Below are the code and all the weights of a small trained network. Each question names an input and a class and asks about switching units off, where a switched-off unit gives its printed mean instead of its output.

import numpy as np


def w(rows, s, z=0):
    codes = np.array(rows[::2]) - 128.0
    scale = np.full(codes.shape[1], s)
    scale[-1] = z or s
    return codes * scale


def f(y):
    return y / 2 * (1 + np.tanh(0.7978845608 * (y + 0.044715 * y**3)))


def log_softmax(a):
    a = a - a.max(-1, keepdims=True)
    return a - np.log(np.exp(a).sum(-1, keepdims=True))


def net(x, mask):
    res = np.array(x, float).reshape(1, 5) / 4 @ E
    y = f(res @ A[0][:, :-1].T + A[0][:, -1])
    res = res + np.where(mask, y, B[0][:, -1]) @ B[0][:, :-1]
    return log_softmax(res[-1] @ U[:, :-1].T + U[:, -1])


A, B = {}, {}
E = w([
[46,98,63,14,51,193,135,128,51],'x0',
[140,204,235,84,107,90,21,202,92],'x1',
[121,156,162,109,53,230,68,64,177],'x2',
[198,131,112,58,200,182,189,218,255],'x3',
[219,18,173,103,71,108,81,174,149],'x4',
],0.0063)
A[0] = w([
[191,131,233,162,73,75,4,109,105,156],'neuron 1',
[71,196,89,198,186,165,177,24,162,150],'neuron 2',
[159,204,234,76,139,156,56,195,172,212],'neuron 3',
[91,119,155,137,13,113,19,74,42,223],'neuron 4',
[137,72,104,54,49,216,125,119,179,143],'neuron 5',
[119,111,80,160,248,60,234,163,115,254],'neuron 6',
[233,85,146,163,186,97,163,168,204,137],'neuron 7',
[133,76,98,54,63,228,132,116,177,137],'neuron 8',
[237,91,148,159,183,104,160,169,218,143],'neuron 9',
[193,61,115,120,140,169,164,130,228,190],'neuron 10',
[202,160,255,146,117,83,30,147,134,165],'neuron 11',
],0.0059,0.0045)
B[0] = w([
[68,85,216,254,55,73,18,174,145,239],'neuron 1',
[91,205,100,224,162,147,190,35,162,209],'neuron 2',
[110,201,187,60,174,151,20,234,192,251],'neuron 3',
[21,28,144,125,22,134,11,67,49,254],'neuron 4',
[147,87,93,124,33,238,174,166,166,201],'neuron 5',
[147,136,55,151,229,25,203,149,88,248],'neuron 6',
[210,67,136,93,204,41,81,44,192,215],'neuron 7',
[152,104,66,122,43,236,175,159,167,200],'neuron 8',
[206,73,139,88,188,63,67,30,216,220],'neuron 9',
[212,60,92,149,115,142,149,81,230,211],'neuron 10',
[87,151,228,212,108,90,12,224,193,246],'neuron 11',
],0.0059,0.0072)
U = w([
[237,75,129,115,195,56,121,74,173,69],'0',
[122,138,114,48,84,185,132,194,116,19],'1',
[114,99,82,102,176,40,195,208,2,250],'2',
[124,248,161,43,198,155,96,184,160,154],'3',
[91,127,206,206,89,95,61,193,143,79],'4',
[98,230,92,203,178,121,219,55,123,138],'5',
[185,83,89,120,67,212,186,125,174,132],'6',
[65,72,118,112,63,149,88,12,13,169],'7',
],0.0069,0.002)

Each question gives the input, the list of numbers given to net, and the class t.
The units are the neurons (one row each of A and B). Each row of codes is followed by its name. A weight is (code - 128) times the scale printed after its matrix; where a second scale follows, it is the last column's (A, B and U).
mask holds one flag per neuron, in row order. A switched-off neuron (its flag False) gives its mean, the last column of its row in B, instead of its output. The means were averaged over made-up inputs and are rounded, as every weight is.
A unit's drop is (log p(t) with every unit on - log p(t) with that unit switched off) / (log p(t) with every unit on - log p(t) with every unit switched off).
The circuit of an input: a set's keep is (log p(t) with only the set's units on - log p(t) with every unit switched off) / (log p(t) with every unit on - log p(t) with every unit switched off). Starting from all 11 units, units are removed one at a time, each time the one whose removal leaves the highest keep (on an exact tie, the one counted first), for as long as the keep stays at least 0.8.
circuit, biggest first: the units of the circuit, biggest drop first
k most important neurons: the k neurons with the biggest drops, biggest first
drop when u is switched off: that unit's drop, to one decimal
input [-1,3,-7,6,-8], class 2: circuit, biggest first -> (neuron 6)
input [4,1,2,1,-8], class 5: circuit, biggest first -> (neuron 2; neuron 4; neuron 3)
input [5,-8,2,4,-7], class 5: 3 most important neurons -> (neuron 2; neuron 6; neuron 4)
input [3,6,-1,2,-3], class 3: circuit, biggest first -> (neuron 1; neuron 3)
input [7,-7,-3,-3,-4], class 5: circuit, biggest first -> (neuron 2; neuron 6)
input [-1,-8,1,5,-4], class 5: 2 most important neurons -> (neuron 2; neuron 6)
input [-5,-5,7,-5,1], class 7: circuit, biggest first -> (neuron 3; neuron 4)
input [-4,3,0,1,-6], class 3: circuit, biggest first -> (neuron 4; neuron 1)
input [8,-8,8,2,-8], class 6: 2 most important neurons -> (neuron 8; neuron 5)
input [6,-3,-6,-1,-7], class 5: 2 most important neurons -> (neuron 2; neuron 4)
input [4,6,1,-3,-4], class 7: 2 most important neurons -> (neuron 4; neuron 11)
input [3,-4,-3,8,-8], class 5: drop when neuron 1 is switched off -> 0.0
input [-5,-1,5,-2,-4], class 5: drop when neuron 1 is switched off -> 0.1
input [5,-4,4,1,-8], class 5: circuit, biggest first -> (neuron 2)
input [-2,-3,-5,-6,-1], class 2: drop when neuron 6 is switched off -> 0.3
